Each row is followed by roughly how far along a hidden order it lies, from 0 to 30. A new part has a new order.
[ 26  -1  -6  15  22  10 100  22  -8  29  20  -2  13  13 -46  29  26] | 0
[-11   7 -13  -1 -32  15  -7 -31  -8  26 -13 -40 -32  35  36   0  -8] | 21
[ 30  -6  -9  13  -4  -8  62 -14 -21  27 -28  20 -15  75 -53  17  46] | 6
[  9  -2  -1   1 -20 -12   5 -28   0 -14 -30  30 -40  75 -25 -18  36] | 21
[ -8  -8  -9 -12 -18   9 -22 -14   7 -10  13 -54  -6 -42  53  10 -37] | 24
[  9  -4  -8   4 -10  -4  31   0  12  16   3 -22 -10 -18 -30  -2 -28] | 16
[ 32  -7  -8  17  12 -11  85  24  -8  21  -7   7  16  13 -61  21   4] | 2
[ 13  -2  -6   9   4  20  75  -2  -3  51  24 -25  -4  -6 -12  43  18] | 2
[-16   4 -10  -5  -7  18 -10  -3   5  17  24 -50   1 -21  43  -3 -31] | 16
[ -6   2  -7  -1 -22  14   7 -18   7  17   6 -27 -32   0  11   2 -16] | 18
[ 26 -13   4   8  17 -33  27  23  -1 -16 -19  46  28 -21 -83   9  10] | 8
[ 28 -19  -2   1  10 -13  43  18  -6 -35  -2  10  23 -43 -28  26 -16] | 11
[ 13 -10  -7   0   7 -34  -6  12  -1 -38 -31  -2  28  -5 -26 -26 -22] | 21
[-11  -5 -14 -14 -38  29  -9 -47 -13  -5  -5 -54 -32  20  86  11 -21] | 29
[  7 -24  -5 -13  -2 -28 -30   6  14 -87 -13 -14  39 -40  12 -27 -59] | 30
[ -2 -13  -2 -13  -8  -5 -23  -7   8 -49   1 -36  12 -63  32   3 -42] | 27
[  1  -2  -6  -4   1 -24 -16   8  -4 -36 -21   3  13   9 -11 -27  -5] | 18
[ -4  -7  -1  -4 -25 -15 -45 -27  14  -4 -22  -2 -17   1  -8 -17 -22] | 29
[ 15  -2  -5  10   2  19  68   1   1  49  23 -27  -5 -10 -18  42  13] | 3
[ 13  -9  -8  -4   8 -14  27  17   2 -47   4 -32  20 -36   3 -11 -31] | 16
[  2   6  -7  12 -11  25  54 -15 -16  71  -3 -26 -29  26  -2  60  37] | 3
[  9  -3  -3   6  -7   1  21 -20 -15  16 -18  30 -12  50 -34  15  33] | 11
[ -3 -17 -10 -11  10   3  -3  11   1 -56   9 -62  57 -79  40   5 -68] | 24
[-24  17  -7  -5 -13  28   2 -13   2  24  27 -43 -29  20  54  -7   7] | 12
[  5  -8  -7  -4  11  -8  10  21  11 -29  13 -51  34 -66  12  -3 -47] | 17
[ -5 -10  -6  -8 -11 -14 -38 -12   2 -26 -18 -33  13 -29  21  -9 -30] | 27
[ -6  -2  -4  -1 -19  -7 -23 -24   9   6 -16   0 -17  15 -20 -19 -10] | 23
[ -7  -1  -1  -4   3   0 -14  11  22   4  26 -30   2 -61  12  -3 -30] | 16
[  4  -5 -10  -1  -9 -24 -18  -4  -1 -21 -28 -22  12   5  -7 -27 -24] | 23
[ 10 -11  -1  -2   2 -24 -10   1  -8 -37 -31  17  18   6 -20   0   2] | 19
[  8 -27  -2  -3  22 -39 -25  15  14 -92 -30   6  65 -30 -41 -18 -39] | 28
[ 37 -12  -4  12  14 -13  79  33   1  16  10  -6  20 -32 -45  24 -10] | 3
[ -1   5  -5   4   0  13  36   1  13  27  22 -29 -12  -6  -5   8   1] | 9
[ -5  15  -8  10 -21  -4   0 -10   7  66  -7 -23 -34  36 -16 -19   7] | 13

Next part:
[-21  -5   8  30  12  -6 -53  -5 -20  -8  22  25 -25  -4  57  12 -20 -93
  53  24 -49  17 -25  -1 -40  83  11   3  -9 -45   9   2  -4 -16   3] | 30
[-18 -10 -15  46 -14 -29 -10   0 -26 -13 -58  -6 -20  -3  34 -16 -27 -40
 -29  21  -1   6 -23   2  -4 -22 -15 -16  -1 -53  -4 -28   3 -11  18] | 14
[ -8 -10 -16  73 -27  17 -63  -9 -36 -48 -46  31  -8 -30  77  -8   8  -9
  31  35 -78  22  17  -2 -34  43  39  -5  -1 -95  18 -65   7  12   7] | 20
[-10 -20  15  55   7  11 -20  -8 -49 -34 -52 -17  -2   6  42 -20 -51 -55
 -29 -12  -4   1 -49  -9  11  38 -32 -16  -9 -98  15 -29  19   3  41] | 1
[ -9  -2  -6  18  -9  -8  -9   0 -23   3   6  -1  -4  -4   3  -7  -3 -15
  -1  12   8  -1 -14   0  -5  -7   0  -8  -1  -9  -1  -4  -1   2   8] | 13
[-25  -4 -36   7 -25  44 -67  -9 -59  19   9   7  -2  -7  13  18  39  24
  23  18 -66   2  -2   4  13 108  38   0  -6 -44   0  -7  14 -19   4] | 15
[ -6 -10 -37  45  -8  10 -30  -4 -38 -30 -31  16  14 -18  23 -10  18 -23
  34  13 -18   5  11  -4   0  37  25 -11   4 -46  12 -42   2  28  17] | 11
[ -7 -12  -8  23  -9  27 -29  -8 -31 -20 -21   4   8  -5  18  -8 -11  17
  11  -5 -31   3 -12  -8  -4  53   0  -5  -3 -61  12 -20  12   7  19] | 10
[ -7  -8 -23  46   3 -17 -17  -1 -33 -21 -12   6   5 -10  13 -13   4 -34
  16  22   6   5  -7  -2  -6  10  17 -13   4 -22   7 -32   1  19  17] | 10
[-33 -15 -19  53 -13 -27 -26   3 -38 -23 -96 -11 -21  -2  46 -20 -16 -76
 -40  31 -11   8 -29   6 -20 -54 -45 -25   0 -84  -4 -47  -3 -23  18] | 13
[-23  12 -20  19 -17  26 -10  -4 -45  10  82   5  -5 -28  19 -10  -4 -35
  41  53  26 -17 -35   4 -18  17  15 -14  -1 -67 -30 -43 -19 -22  -4] | 19
[-12  -7  -3  28   6 -16  -1  -1 -23  -1 -33 -14 -17   4  23  -7 -31 -42
 -33   1  13  -4 -40   1  17  20 -10 -13  -5 -29  -5   2  10  -3  25] | 12
[ -5  -6 -15  46  -8 -12 -24  -6   3 -33 -19  17 -16 -12  48  -9 -37 -44
  16  14 -19  15  -6  -2 -39  17   1  -1  -2 -51   9 -31  -2   4   7] | 23
[  3   1 -16  39  -9  13 -21  -5 -19 -12   2  14 -17 -26  41   0 -15 -63
  35  21  -3   6   3   4 -31  41  17  -6  -3 -44  -1 -26  -8   3   0] | 23
[-13   0  -6   0  -6  17 -12  -3 -24   6  13   1  -2  -3  14   1  22  11
   9  11 -10   1 -14   6  -7  15  17  -3  -2 -15  -8 -10  -6 -10  -2] | 15
[ -4 -13 -11  40   7  13 -12  -5 -28 -34 -40   3   7  -5  28 -19 -14 -12
   8  -7 -11   2 -17 -11  -5  40  -2 -11  -1 -53  20 -35  13  19  24] | 9
[ -11  -16  -17   41   14    8  -32   -5  -14  -17   10   15  -18  -18
   53    4  -39 -121   25    5   -5   11    6   -2  -23  103    1    0
   -7  -54   -5    1    0   19    9] | 28
[-14 -15  -8  -3  11  45 -34  -8 -39   6  24 -14  13  15 -10  12 -35 -39
  12 -35 -31  -9 -32 -15  21 123 -22  -1 -17 -88   0  20  29  -5  25] | 9
[-10  -2 -23  21  -9  -9   1  -1  -9   0 -13   0 -21  -3  26  -6 -17 -43
   7  14   7   0 -29   1 -27   4  -9  -5  -3 -23  -7 -13  -6 -15   2] | 21
[-17 -22  -3  67  31 -24 -17  -2 -53 -24 -49 -20  -3   5  45 -22 -21 -77
 -33   7  23  -4 -69  -6  31  39  -2 -22  -6 -57   7 -17  12  14  48] | 0
[  1  -1 -10  52 -12  20 -31  -7 -28 -12  -7  17 -20 -29  61   4 -14 -80
  40  26 -24   9  -1   5 -26  54  29  -2  -4 -43   2 -28 -11   3  -3] | 26
